0.037; -0.240; -0.407; 3.071; -0.118; -0.437; 0.171; -0.118; -0.038; -1.045; 0.040; -0.472; 0.181; 0.671; -0.115; 0.057; 0.616; 1.118; -0.873; -0.225; 0.696; 0.520 -> H
0.087; 1.459; -0.214; -0.102; -0.212; -0.398; 0.757; 1.306; 0.305; -0.730; 0.202; -1.617; 0.267; -0.019; 0.429; -0.309; -0.100; 0.463; 0.975; -0.372; 0.070; 0.269 -> H
-0.067; 0.269; 0.930; -0.464; -0.287; 0.639; -0.447; 0.253; 0.041; 1.047; 0.081; -0.832; -0.134; -0.253; -0.153; 0.038; 0.369; 0.415; 0.759; -0.635; -0.687; 0.365 -> T
0.306; 0.291; -0.415; -0.214; 0.177; 0.709; 0.098; 0.094; 0.264; 1.251; -0.654; 0.013; 0.071; -0.385; -0.243; -0.204; 0.696; 2.271; -0.379; -0.005; -0.190; 0.267 -> T
-0.150; -0.035; -2.333; 0.642; -0.036; -0.158; 0.323; -0.048; -0.448; -0.875; 0.362; 0.155; 0.193; 0.823; -0.116; 0.470; 0.551; 1.974; -0.833; -0.681; 1.517; 0.435 -> H
0.577; 0.102; -0.264; -0.360; 0.232; 0.338; 0.004; 0.167; -0.779; -0.477; 0.263; 0.052; 0.295; 0.473; 0.232; -0.302; 0.491; 1.387; -0.016; 0.071; -0.054; -0.097 -> H
-0.015; 0.693; 0.382; 0.572; -0.616; -0.284; 0.428; 1.204; 0.052; -1.622; -0.009; -0.903; 0.450; -0.590; -0.036; -0.074; 0.366; -0.475; 0.699; 0.146; 0.452; 0.267 -> H
0.238; 0.617; 0.428; 0.213; -0.208; 0.720; -0.445; 0.669; 0.388; 0.292; 0.241; 0.205; -1.165; -0.521; -0.022; 0.188; -1.271; 0.827; 0.496; -0.435; 0.015; 0.622 -> T
0.109; 0.493; 0.519; -0.331; 0.349; 0.507; -0.289; -0.135; 0.288; 1.226; 1.471; -0.911; -0.425; -0.665; -0.245; -0.564; 0.253; 0.768; 0.425; -0.725; -0.801; -0.028 -> T
-0.156; 0.359; 0.102; -0.550; -0.269; -0.879; 0.048; 0.403; -0.303; -0.978; 0.443; -1.340; 0.572; 0.254; 0.217; -0.208; 0.977; -0.173; 1.138; -0.193; 0.514; 0.573 -> H
0.304; 0.913; 1.244; -0.498; -0.181; 0.248; 0.429; 0.497; 0.348; 0.891; 0.024; -1.312; 0.014; -0.407; -0.145; -1.394; 0.213; 0.393; 1.163; -0.591; -1.046; 0.420 -> T
0.446; 0.710; -0.979; -0.798; 0.168; 0.156; 0.748; 0.144; 0.307; 1.381; 0.013; -0.283; -0.203; 0.309; 0.112; 0.115; 0.867; 1.930; -1.118; -0.352; -0.331; 0.034 -> T
0.306; 0.277; 0.293; 0.016; 0.043; -0.321; 0.843; 0.857; 0.195; -1.263; -0.177; -1.073; 0.154; 0.179; 0.277; 0.561; 1.909; -1.972; 0.268; 0.100; 0.464; -0.649 -> H
0.495; 0.617; 0.168; -0.748; -0.041; 0.577; 0.861; 0.117; 0.252; 0.885; 0.027; -0.662; 0.134; -0.582; 0.073; -0.140; 1.145; 1.536; 0.297; -1.545; -1.007; -0.165 -> T
-0.094; 1.046; 0.475; 0.276; 0.541; 0.125; 0.066; 0.479; 0.271; 1.137; 0.047; -0.688; 0.069; -0.135; -0.117; -0.452; 0.630; 1.824; 0.360; -0.456; -0.195; 0.277 -> T
-0.794; -0.447; 0.212; 0.289; -0.425; -0.753; 0.674; 0.232; -0.527; -0.894; -0.145; -0.527; -0.225; 0.151; -0.384; -0.006; 1.330; -0.885; 0.016; -0.689; 0.609; 0.960 -> H
-0.462; 0.294; -0.383; -0.275; 0.533; -0.605; -0.565; 0.849; -0.286; -1.364; -0.063; -0.409; -0.091; 0.592; 0.409; 0.125; 1.180; 0.082; 0.761; -0.101; 1.048; 0.492 -> H
-0.018; 3.694; -0.962; 0.304; -0.800; -0.249; 1.012; 0.669; 0.186; -0.269; -0.463; -0.757; 0.021; -0.091; -0.050; 0.364; 0.185; -1.371; -0.138; -0.519; 0.371; 0.462 -> H
0.470; 0.357; -0.173; -0.607; 0.136; 0.220; -0.072; 0.643; 0.611; 0.715; -0.502; -0.477; 0.564; -0.116; -0.508; -0.479; 1.105; 1.065; -0.377; -0.534; -0.862; 0.003 -> T
0.859; 0.678; 0.041; -0.028; 0.392; 0.557; -0.147; 0.269; 0.626; 1.278; -0.160; -0.087; -0.091; -1.814; -0.087; -0.595; -0.021; 0.610; 0.273; -0.448; 0.171; 0.404 -> T
0.510; -0.838; -0.795; -0.714; -0.039; 0.119; -0.124; 0.349; 0.948; 1.236; 0.192; -0.126; -0.651; -0.988; 0.025; -0.918; 0.515; 1.193; -1.086; -0.900; 0.634; -0.052 -> T
0.061; 0.245; -2.876; 0.146; -0.233; 0.528; 0.539; -0.142; 0.596; 1.006; 0.233; -0.040; 0.434; -0.073; 0.339; 0.381; 0.346; 2.475; -1.640; -0.183; 0.397; 0.324 -> T
---
0.070; -0.628; 0.081; -0.679; 0.683; 0.058; -0.423; -1.258; 0.367; -0.369; -0.478; 0.215; -0.488; -0.724; -0.228; 0.661; -0.115; 0.067; 0.068; 1.190; -0.176; -0.409 -> G
-0.430; 0.044; 0.103; -0.149; 0.907; -0.487; 0.384; -0.263; 0.254; -0.108; 0.187; -0.516; -0.253; -0.425; -0.094; 0.472; 0.013; -0.525; 0.005; 0.060; 0.291; -0.369 -> N
0.089; -0.729; -0.367; 0.086; -0.515; 0.831; -0.108; -0.394; -0.406; -0.125; -1.044; 0.466; -0.849; -2.307; 0.146; 0.185; -1.111; -0.001; -0.362; 0.319; 0.000; -0.643 -> G
-0.246; -0.209; 0.126; -0.580; 0.516; -1.543; 0.504; -0.347; 0.505; -0.144; 0.087; -0.138; -0.176; -0.494; -0.098; 1.005; -0.722; -0.137; 0.425; 0.155; 0.400; 0.097 -> M
-0.159; -0.135; 0.224; -0.351; 0.863; 0.137; 0.073; -0.579; 0.020; -0.352; -0.222; 0.000; 0.134; -0.024; -0.245; 0.618; 0.075; 0.158; 0.101; 1.362; -0.151; -0.521 -> N
0.594; 0.079; 0.242; -0.463; -1.006; 0.122; 0.113; 0.783; -0.551; -0.338; -0.267; 0.250; 0.574; -0.126; 0.018; 0.154; -0.251; 0.681; 0.659; -0.001; -0.203; 0.586 -> M
-1.304; -1.217; -0.541; 2.136; -1.870; -0.026; -0.147; -1.216; -0.625; -0.062; -0.608; 1.425; -0.500; 2.165; 0.216; 0.920; -1.175; 0.101; -2.001; -0.098; 0.012; -0.415 -> G
0.419; 0.392; -0.148; 0.131; -1.148; -1.197; -0.476; 0.032; 0.834; 0.507; 0.629; 0.196; 0.455; 1.556; 0.001; -0.950; 0.399; 0.245; -0.026; -1.696; -0.121; 1.044 -> M
-0.476; -0.865; 0.084; 0.781; 0.631; -0.234; 0.665; -0.314; -0.252; -0.025; -1.553; 0.689; -0.941; -2.212; -0.294; 1.065; -1.397; 0.005; -0.334; 1.333; 0.473; -1.030 -> G
0.466; -0.654; 0.349; -0.551; -0.466; -0.159; -0.593; -0.905; 0.508; -0.216; -0.086; 0.683; -0.440; -0.652; 0.122; 0.752; -0.292; 0.839; 0.622; 0.476; -0.229; -0.164 -> M
0.117; 0.211; 0.392; 0.663; 0.773; 0.846; -0.028; 0.133; -0.262; 0.267; -0.137; 0.309; -0.407; -0.844; 0.069; -0.227; 0.266; 0.099; -0.032; 0.481; -0.258; -0.854 -> G
-0.552; -0.407; 0.373; -0.194; 0.639; -0.976; 1.023; 0.107; -0.344; -0.329; -0.639; 0.131; -0.289; -0.132; -0.134; 1.534; -1.055; 0.102; 0.111; 1.288; 0.364; -0.323 -> G
0.594; -0.039; -0.720; -0.439; -1.298; -0.130; -0.158; 0.354; 0.201; 0.285; 0.268; -0.461; 0.098; -1.277; 0.480; -1.052; -0.306; -0.677; -0.095; -2.021; 0.271; 0.594 -> M
0.009; -0.391; -0.650; -0.559; -0.657; -0.276; -0.596; -1.077; 0.409; -0.027; 0.013; 0.151; -0.229; -0.281; -0.031; -0.313; -0.323; -0.272; -0.473; -0.540; -0.157; 0.025 -> G
-0.453; -0.820; 0.409; -1.218; 0.837; 0.399; 0.815; 0.883; -0.547; -1.083; -0.440; -1.061; -0.348; -2.443; 0.431; 1.515; -0.676; -0.197; 0.773; 1.073; 0.702; 0.161 -> M
-0.069; -0.423; 0.014; -0.152; -0.222; -0.526; 0.357; -0.323; -0.360; -0.370; -0.642; 0.704; -0.492; -1.452; 0.081; 0.918; -1.234; 0.073; 0.227; 0.619; 0.216; -0.688 -> G
-0.253; -0.416; 0.271; 1.395; 0.586; 2.792; -0.129; 0.305; -1.253; -0.429; -1.683; 0.366; -0.476; -0.975; -0.258; 0.095; 0.086; 0.256; -0.757; 2.511; -0.385; -1.030 -> G
0.060; -0.581; 0.224; -1.194; -0.157; -0.154; 0.137; 0.290; 0.062; -0.844; 0.216; -0.601; -0.370; -2.128; 0.647; 0.833; -0.496; -0.007; 0.919; -0.145; 0.348; 0.332 -> M
-0.948; -0.520; 0.795; 0.458; 1.958; -0.287; 0.848; -0.278; 0.129; -0.165; -0.488; -0.196; -0.712; -0.650; -0.021; 1.903; -0.390; 0.130; -0.040; 2.143; 0.409; -0.791 -> N
-0.723; -0.632; -0.018; 0.349; -0.084; -0.041; 0.456; 0.058; -0.127; -0.154; -0.631; -0.002; -0.234; -0.544; 0.113; 0.816; -0.646; -0.097; -0.396; 0.406; 0.394; -0.102 -> G
0.330; -0.290; 0.159; -0.788; -0.392; -0.393; 0.088; 0.022; -0.013; -0.432; -0.314; 0.223; 0.134; -0.251; -0.136; 0.658; -0.579; 0.465; 0.407; 0.478; 0.081; 0.360 -> M
0.460; -0.639; -0.274; -0.777; -0.838; 0.886; -0.844; -0.536; 0.000; -0.429; -0.435; 0.035; -0.012; -0.889; -0.063; -0.110; -0.227; 0.006; -0.129; 0.308; -0.262; 0.174 -> M
-0.150; 0.190; -0.122; -0.073; 0.987; -0.309; -0.071; -0.546; 0.501; 0.035; 0.291; -0.238; 0.175; 1.005; -0.629; -0.138; 0.411; -0.164; -0.169; 0.536; -0.151; 0.119 -> N
-0.314; -0.525; -0.235; 0.345; -0.419; 1.222; -0.516; -0.374; -0.249; 0.243; 0.234; -0.008; -0.566; -0.993; 0.521; -0.213; 0.320; -0.410; -0.487; -0.370; -0.241; -0.705 -> G
-0.812; -0.853; -0.208; 0.617; 0.343; 0.380; -0.027; -1.384; -0.336; -0.036; -0.274; 0.506; -0.865; 0.469; 0.170; 0.870; -0.351; -0.267; -0.784; 0.952; -0.190; -1.304 -> G
0.154; -0.170; -0.459; 0.293; -2.142; 0.585; 0.045; 0.115; -1.967; -0.243; -0.062; 1.074; -0.193; 0.781; 0.531; 0.399; -0.996; 0.070; -0.067; -0.486; -0.109; -0.307 -> G
-0.830; -0.808; 0.749; 0.238; 1.360; 0.748; 0.698; 0.103; -0.049; -0.280; -0.423; -0.510; -0.774; -1.531; 0.251; 1.547; -0.182; 0.048; 0.143; 1.837; 0.303; -0.664 -> N
-1.079; -0.361; -0.066; -0.334; 1.335; -0.879; 0.765; -0.500; 0.145; -0.213; -0.080; -0.752; -0.475; -0.524; -0.082; 1.111; -0.358; -0.741; -0.108; 0.755; 0.367; -0.485 -> N
---
-0.035; 0.425; -0.989; 0.452; 0.888; -0.402; 0.512; -0.429; 1.250; 0.351; -1.089; 0.749; 0.845; 1.757; 1.295; -0.336; -0.472; -1.285; -0.469; -2.330; 0.416; -0.521 -> F
-0.201; -0.038; -0.644; -0.693; 0.214; -0.167; -0.245; -0.407; -0.027; -0.084; -0.779; 1.575; 2.344; 0.816; 0.283; 0.316; 0.249; -1.130; 0.594; -1.072; -0.194; -0.495 -> U
0.240; -0.123; -0.409; -0.108; 0.599; 0.684; -0.710; -0.523; 0.737; 0.491; 0.117; 0.562; 3.153; 1.841; 0.313; 0.167; -0.159; -0.111; 0.150; -1.357; -1.823; -0.639 -> L
-0.151; 0.659; -1.547; -0.876; 1.635; -0.452; -0.686; -0.083; 0.533; 0.081; -0.747; 0.649; -0.310; 0.981; 0.879; 0.600; 0.099; -0.064; 0.255; -1.104; -0.352; 0.539 -> F
-0.135; 0.144; -0.493; -0.070; 0.040; -0.319; -0.091; -0.304; 0.004; 0.466; 0.418; -0.292; 0.729; 0.946; 0.305; -0.816; -0.125; 0.784; -1.762; -0.310; 0.285; -0.460 -> L
0.045; -0.052; -0.198; -0.103; 0.807; -0.152; -0.139; -0.441; 1.248; 0.554; -0.583; 0.364; 1.271; 0.944; 0.042; -0.689; -0.400; 0.628; -0.750; -0.086; 0.090; 0.046 -> F
-0.061; -0.838; -2.831; -0.086; 1.516; -0.440; -0.517; -0.636; 0.555; 0.544; -0.675; 0.127; 1.352; 0.805; 0.097; -0.509; -0.105; -1.418; -0.130; -1.098; 0.054; 0.129 -> F
0.279; 0.092; -1.383; 0.035; 0.825; -0.234; -0.441; -1.101; 0.909; 0.760; 0.399; 0.226; 2.312; 2.111; 0.286; -0.822; -0.614; 0.335; -0.454; -3.084; 0.960; 0.264 -> L
0.031; 0.258; -0.891; -0.394; -0.021; -0.196; -1.091; -0.355; 0.367; 0.853; 0.214; 1.813; -0.547; 0.471; 0.344; 0.691; 0.194; -0.362; 0.301; 0.139; 0.436; 0.704 -> U
-0.374; 0.326; -0.979; -0.576; 0.524; -0.089; 0.886; -1.292; 0.952; 0.278; -0.519; -0.118; 0.378; 2.958; 0.725; -1.679; -0.693; -1.577; -0.335; -1.702; -0.772; -0.364 -> L
0.652; -0.330; -0.331; -0.905; -0.891; 0.641; -0.008; -2.024; 0.203; 0.813; -0.099; 3.434; 1.186; 1.601; 1.385; -1.740; 0.856; 0.008; 0.651; -3.323; 0.383; -1.144 -> U
-0.432; 0.163; -1.013; -0.170; 0.629; -0.336; 0.031; -0.264; 1.825; 0.430; -0.686; 1.180; -0.550; 2.388; 1.248; -0.269; -0.485; -0.602; 0.045; -1.829; 0.460; -0.192 -> F
-0.172; 0.007; -1.602; -0.435; 0.733; -0.326; -0.268; -0.392; 1.336; 0.340; -0.925; 0.835; -0.001; 1.928; 1.804; -0.422; -0.483; -1.501; 0.609; -2.024; 0.812; -0.133 -> F
0.249; -1.044; -2.026; -0.426; 0.564; 0.224; 0.571; -1.441; 0.353; 0.187; -0.954; 0.916; 0.824; 1.015; 0.833; -0.225; 0.231; -0.321; 0.922; -1.536; 1.223; -0.610 -> U
0.774; -0.705; -1.674; -0.379; 0.235; 0.940; -0.707; -0.960; 0.344; 0.970; 0.098; 1.645; -0.411; 1.370; 0.446; 0.017; 0.118; 0.825; 0.082; -1.517; 1.099; -0.238 -> U
0.029; -0.526; -0.981; 0.367; 0.862; 1.286; 0.151; -0.297; 1.559; 0.293; -0.812; 1.322; -0.079; 1.767; 0.729; 0.784; -2.963; -1.512; -0.049; -1.750; -0.992; -0.649 -> F
0.045; -0.392; -1.121; -0.440; 0.582; -0.336; -0.246; -0.637; 0.319; 1.030; -0.906; 1.460; -0.515; 1.273; 0.669; 0.119; -0.293; 0.499; 0.784; -2.520; 2.577; -0.311 -> U
-0.035; -0.236; -1.882; 0.020; 1.020; -0.848; -0.703; -0.728; 1.372; 0.758; -0.625; 1.394; 1.295; 0.900; 1.560; 0.699; 0.133; 0.038; -0.089; -1.597; 0.399; -0.250 -> L
0.226; 0.241; -1.509; -0.572; 0.406; -0.458; -0.700; -2.605; 1.395; 0.453; -1.330; 1.209; 0.487; 2.007; 0.857; -0.626; -0.705; -1.354; -0.780; -2.238; 0.414; -0.177 -> F
-0.133; -0.876; -2.827; -0.639; 1.769; -0.735; -0.582; -0.579; 0.711; 0.281; -0.895; 0.276; 0.398; -0.092; 0.072; 0.230; 0.232; -0.086; -0.188; -0.999; 2.207; 0.222 -> U
